Below are the code and all the weights of a small trained network. Each question names an input and a class and asks about switching units off, where a switched-off unit gives its printed mean instead of its output.

import numpy as np


def w(rows, s, z=0):
    codes = np.array(rows[::2]) - 128.0
    scale = np.full(codes.shape[1], s)
    scale[-1] = z or s
    return codes * scale


def f(y):
    return y / 2 * (1 + np.tanh(0.7978845608 * (y + 0.044715 * y**3)))


def log_softmax(a):
    a = a - a.max(-1, keepdims=True)
    return a - np.log(np.exp(a).sum(-1, keepdims=True))


def net(x, mask):
    res = np.array(x, float).reshape(1, 5) / 4 @ E
    y = f(res @ A[0][:, :-1].T + A[0][:, -1])
    res = res + np.where(mask, y, B[0][:, -1]) @ B[0][:, :-1]
    return log_softmax(res[-1] @ U[:, :-1].T + U[:, -1])


A, B = {}, {}
E = w([
[249,178,123,160,205,182,108,65,73,159,132,127],'x0',
[118,87,132,97,145,131,173,137,103,160,122,87],'x1',
[167,113,98,58,133,109,106,131,114,113,87,48],'x2',
[54,134,182,144,118,142,79,206,73,162,44,128],'x3',
[124,175,123,100,201,141,88,174,207,195,182,91],'x4',
],0.014)
A[0] = w([
[153,104,129,169,99,129,167,76,37,72,88,137,114],'n1',
[120,124,131,142,103,121,127,119,55,130,78,144,93],'n2',
[40,115,127,131,98,120,92,178,142,127,111,115,184],'n3',
[66,101,99,104,99,85,140,171,203,100,146,130,254],'n4',
[100,147,177,151,124,148,61,197,64,155,75,122,236],'n5',
[67,74,97,130,3,74,197,104,90,32,86,149,236],'n6',
],0.014,0.0024)
B[0] = w([
[175,114,168,105,55,125,168,127,114,18,186,185,206],'n1',
[129,136,208,229,63,193,98,173,138,112,103,100,175],'n2',
[148,121,114,5,168,57,103,157,97,106,79,133,197],'n3',
[70,103,127,60,137,165,102,112,247,130,148,79,202],'n4',
[93,108,202,143,150,161,20,90,63,143,48,122,214],'n5',
[138,146,47,198,219,138,101,86,91,208,109,75,251],'n6',
],0.013,0.029)
U = w([
[185,172,1,192,198,165,152,83,128,186,187,86,252],'0',
[105,153,134,185,201,174,60,118,44,180,67,95,107],'1',
[168,121,101,124,43,142,208,62,61,29,195,141,134],'2',
[118,96,246,180,60,183,99,192,73,58,81,124,51],'3',
[71,119,85,89,96,151,150,138,231,92,190,73,116],'4',
[68,102,186,54,108,67,70,199,113,147,63,138,47],'5',
],0.0079,0.0032)

Each question gives the input, the list of numbers given to net, and the class t.
The units are the neurons (one row each of A and B). Each row of codes is followed by its name. A weight is (code - 128) times the scale printed after its matrix; where a second scale follows, it is the last column's (A, B and U).
mask holds one flag per neuron, in row order. A switched-off neuron (its flag False) gives its mean, the last column of its row in B, instead of its output. The means were averaged over made-up inputs and are rounded, as every weight is.
A unit's drop is (log p(t) with every unit on - log p(t) with that unit switched off) / (log p(t) with every unit on - log p(t) with every unit switched off).
The circuit of an input: a set's keep is (log p(t) with only the set's units on - log p(t) with every unit switched off) / (log p(t) with every unit on - log p(t) with every unit switched off). Starting from all 6 units, units are removed one at a time, each time the one whose removal leaves the highest keep (on an exact tie, the one counted first), for as long as the keep stays at least 0.8.
circuit, biggest first: the units of the circuit, biggest drop first
unit that matters most: the unit with the biggest drop
top k neurons: the k neurons with the biggest drops, biggest first
drop when u is switched off: that unit's drop, to one decimal
input [-8,8,-4,6,-6], class 1: unit that matters most : n6
input [-6,5,-2,1,6], class 5: top 3 neurons : [n3, n1, n6]
input [0,0,6,-3,1], class 4: circuit, biggest first : [n6, n5]
input [-6,3,0,-3,-2], class 0: circuit, biggest first : [n6, n5]
input [8,-6,5,0,3], class 0: top 3 neurons : [n5, n1, n2]
input [-1,6,-1,6,1], class 5: top 2 neurons : [n6, n3]
input [-6,-2,-7,1,6], class 5: top 3 neurons : [n3, n1, n6]
input [8,-5,-6,0,-7], class 2: top 2 neurons : [n1, n5]
input [-5,-3,-8,-2,5], class 4: top 2 neurons : [n4, n5]
input [8,-2,-2,0,2], class 0: top 4 neurons : [n5, n1, n2, n3]
input [-4,-5,3,6,1], class 5: top 2 neurons : [n3, n4]
input [3,-2,2,0,-7], class 2: top 2 neurons : [n1, n5]
input [-3,2,4,0,4], class 4: top 2 neurons : [n5, n4]
input [8,6,-2,-4,0], class 2: unit that matters most : n6
input [-1,4,2,-3,5], class 4: top 2 neurons : [n6, n5]
input [4,-3,8,8,0], class 3: top 2 neurons : [n6, n2]
input [-8,-1,1,1,-1], class 1: top 3 neurons : [n6, n3, n1]
input [1,-6,-6,-1,7], class 0: top 3 neurons : [n5, n1, n4]
input [5,2,-6,2,-7], class 3: top 2 neurons : [n2, n1]
input [4,-7,-4,-6,-6], class 2: circuit, biggest first : [n1]
input [-1,-3,-3,0,8], class 4: circuit, biggest first : [n6, n5]
input [2,3,1,3,-6], class 3: drop when n2 is switched off : 0.1
input [1,-7,-2,-4,2], class 0: drop when n1 is switched off : 2.2
input [5,4,8,2,-7], class 3: drop when n1 is switched off : 0.2
input [6,0,1,6,-1], class 3: drop when n6 is switched off : 0.5
